Below is a small trained network, with its code and all its weights. Each question gives an input and a class and asks what happens when units are switched off, that is, made to give their printed mean instead of their output.

import numpy as np


def w(rows, s, z=0):
    codes = np.array(rows[::2]) - 128.0
    scale = np.full(codes.shape[1], s)
    scale[-1] = z or s
    return codes * scale


def norm(h):
    return h / np.sqrt((h * h).mean(-1, keepdims=True) + 1e-5)


def f(y):
    return np.maximum(y, 0)


def log_softmax(a):
    a = a - a.max(-1, keepdims=True)
    return a - np.log(np.exp(a).sum(-1, keepdims=True))


def net(x, mask):
    res = np.array(x, float).reshape(1, 2) / 4 @ E
    u = 0
    for l in range(4):
        y = f(norm(res) @ A[l][:, :-1].T + A[l][:, -1])
        res = res + np.where(mask[u : u + 10], y, B[l][:, -1]) @ B[l][:, :-1]
        u += 10
    return log_softmax(norm(res)[-1] @ U[:, :-1].T + U[:, -1])


A, B = {}, {}
E = w([
[195,202,60,132],'x0',
[154,215,249,128],'x1',
],0.0017)
A[0] = w([
[53,59,27,74,17],'L0N1',
[43,105,164,108,162],'L0N2',
[109,165,212,152,142],'L0N3',
[125,143,108,161,157],'L0N4',
[149,154,63,231,7],'L0N5',
[129,142,183,171,141],'L0N6',
[37,35,2,56,16],'L0N7',
[191,229,135,161,118],'L0N8',
[138,135,123,163,65],'L0N9',
[78,64,73,41,1],'L0N10',
],0.0025,0.0059)
B[0] = w([
[106,131,133,152,129],'L0N1',
[166,144,86,149,251],'L0N2',
[145,92,97,95,230],'L0N3',
[153,105,133,152,212],'L0N4',
[255,170,201,198,128],'L0N5',
[131,98,114,106,198],'L0N6',
[170,140,82,130,144],'L0N7',
[95,87,108,168,208],'L0N8',
[106,113,127,196,128],'L0N9',
[63,144,55,84,128],'L0N10',
],0.0042,0.002)
A[1] = w([
[2,223,163,168,22],'L1N1',
[27,186,88,74,49],'L1N2',
[57,115,150,123,94],'L1N3',
[77,88,161,126,106],'L1N4',
[12,216,134,233,10],'L1N5',
[97,168,189,166,2],'L1N6',
[149,98,111,160,128],'L1N7',
[71,95,160,124,97],'L1N8',
[116,85,134,133,130],'L1N9',
[140,164,192,143,110],'L1N10',
],0.0075)
B[1] = w([
[251,178,217,179,128],'L1N1',
[97,91,160,73,128],'L1N2',
[180,186,80,187,146],'L1N3',
[162,186,79,198,191],'L1N4',
[5,34,252,126,128],'L1N5',
[187,78,254,157,128],'L1N6',
[130,120,159,99,253],'L1N7',
[170,157,60,87,173],'L1N8',
[152,159,111,136,223],'L1N9',
[71,66,122,138,204],'L1N10',
],0.0073,0.0024)
A[2] = w([
[79,172,187,149,84],'L2N1',
[156,104,130,66,127],'L2N2',
[69,171,185,138,106],'L2N3',
[126,143,102,98,138],'L2N4',
[141,102,148,68,110],'L2N5',
[69,128,194,151,122],'L2N6',
[57,139,90,153,28],'L2N7',
[154,220,101,161,115],'L2N8',
[2,176,70,46,24],'L2N9',
[72,173,107,178,2],'L2N10',
],0.0066,0.0063)
B[2] = w([
[66,58,106,85,139],'L2N1',
[134,160,169,103,201],'L2N2',
[64,48,107,93,146],'L2N3',
[104,124,171,157,192],'L2N4',
[155,148,143,83,163],'L2N5',
[72,41,142,91,184],'L2N6',
[202,174,189,191,128],'L2N7',
[176,172,54,199,255],'L2N8',
[1,37,223,217,128],'L2N9',
[166,154,201,212,128],'L2N10',
],0.0059,0.0027)
A[3] = w([
[152,200,115,168,91],'L3N1',
[89,33,93,124,85],'L3N2',
[99,28,110,90,128],'L3N3',
[104,86,68,128,127],'L3N4',
[43,176,130,169,10],'L3N5',
[75,82,104,122,91],'L3N6',
[57,96,144,85,103],'L3N7',
[113,42,90,70,100],'L3N8',
[5,254,193,197,2],'L3N9',
[172,115,107,122,119],'L3N10',
],0.0074,0.0072)
B[3] = w([
[165,133,63,172,200],'L3N1',
[63,67,172,184,219],'L3N2',
[99,73,155,190,252],'L3N3',
[120,136,205,112,218],'L3N4',
[96,2,150,97,128],'L3N5',
[114,96,132,176,174],'L3N6',
[158,140,163,152,175],'L3N7',
[51,48,182,164,226],'L3N8',
[34,3,187,30,128],'L3N9',
[106,134,115,152,182],'L3N10',
],0.0074,0.004)
U = w([
[11,5,247,245,222],'0',
[247,235,6,246,252],'1',
[252,247,248,5,218],'2',
[11,175,23,2,1],'3',
[5,186,27,7,1],'4',
],0.0079,0.0075)

Each question gives the input, the list of numbers given to net, and the class t.
The units are the neurons (one row each of A and B). Each row of codes is followed by its name. A weight is (code - 128) times the scale printed after its matrix; where a second scale follows, it is the last column's (A, B and U).
mask holds one flag per neuron, layer by layer. A switched-off neuron (its flag False) gives its mean, the last column of its row in B, instead of its output. The means were averaged over made-up inputs and are rounded, as every weight is.
A unit's drop is (log p(t) with every unit on - log p(t) with that unit switched off) / (log p(t) with every unit on - log p(t) with every unit switched off).
unit that matters most: the unit with the biggest drop
top k neurons: the k neurons with the biggest drops, biggest first
top k neurons in layer l: the k neurons of layer l with the biggest drops, biggest first
drop when u is switched off: that unit's drop, to one decimal
input [0,3], class 2: top 2 neurons -> (L0N3 L1N4)
input [-1,0], class 2: unit that matters most -> L1N4
input [3,2], class 2: top 2 neurons -> (L1N4 L0N8)
input [2,-3], class 2: top 2 neurons in layer 2 -> (L2N2 L2N8)
input [3,-1], class 2: top 4 neurons in layer 1 -> (L1N7 L1N4 L1N9 L1N10)
input [1,2], class 2: top 2 neurons -> (L1N4 L1N7)
input [-2,-3], class 2: top 4 neurons in layer 2 -> (L2N2 L2N6 L2N8 L2N3)
input [-1,-3], class 2: top 3 neurons in layer 2 -> (L2N2 L2N6 L2N8)
input [-7,6], class 1: top 2 neurons -> (L1N4 L1N8)
input [-2,3], class 2: top 3 neurons in layer 0 -> (L0N3 L0N2 L0N6)
input [-6,2], class 1: drop when L3N9 is switched off -> 0.0
input [-8,7], class 1: drop when L1N8 is switched off -> 1.1
input [1,0], class 2: drop when L1N7 is switched off -> 0.8
input [0,2], class 2: top neuron in layer 1 -> (L1N4)
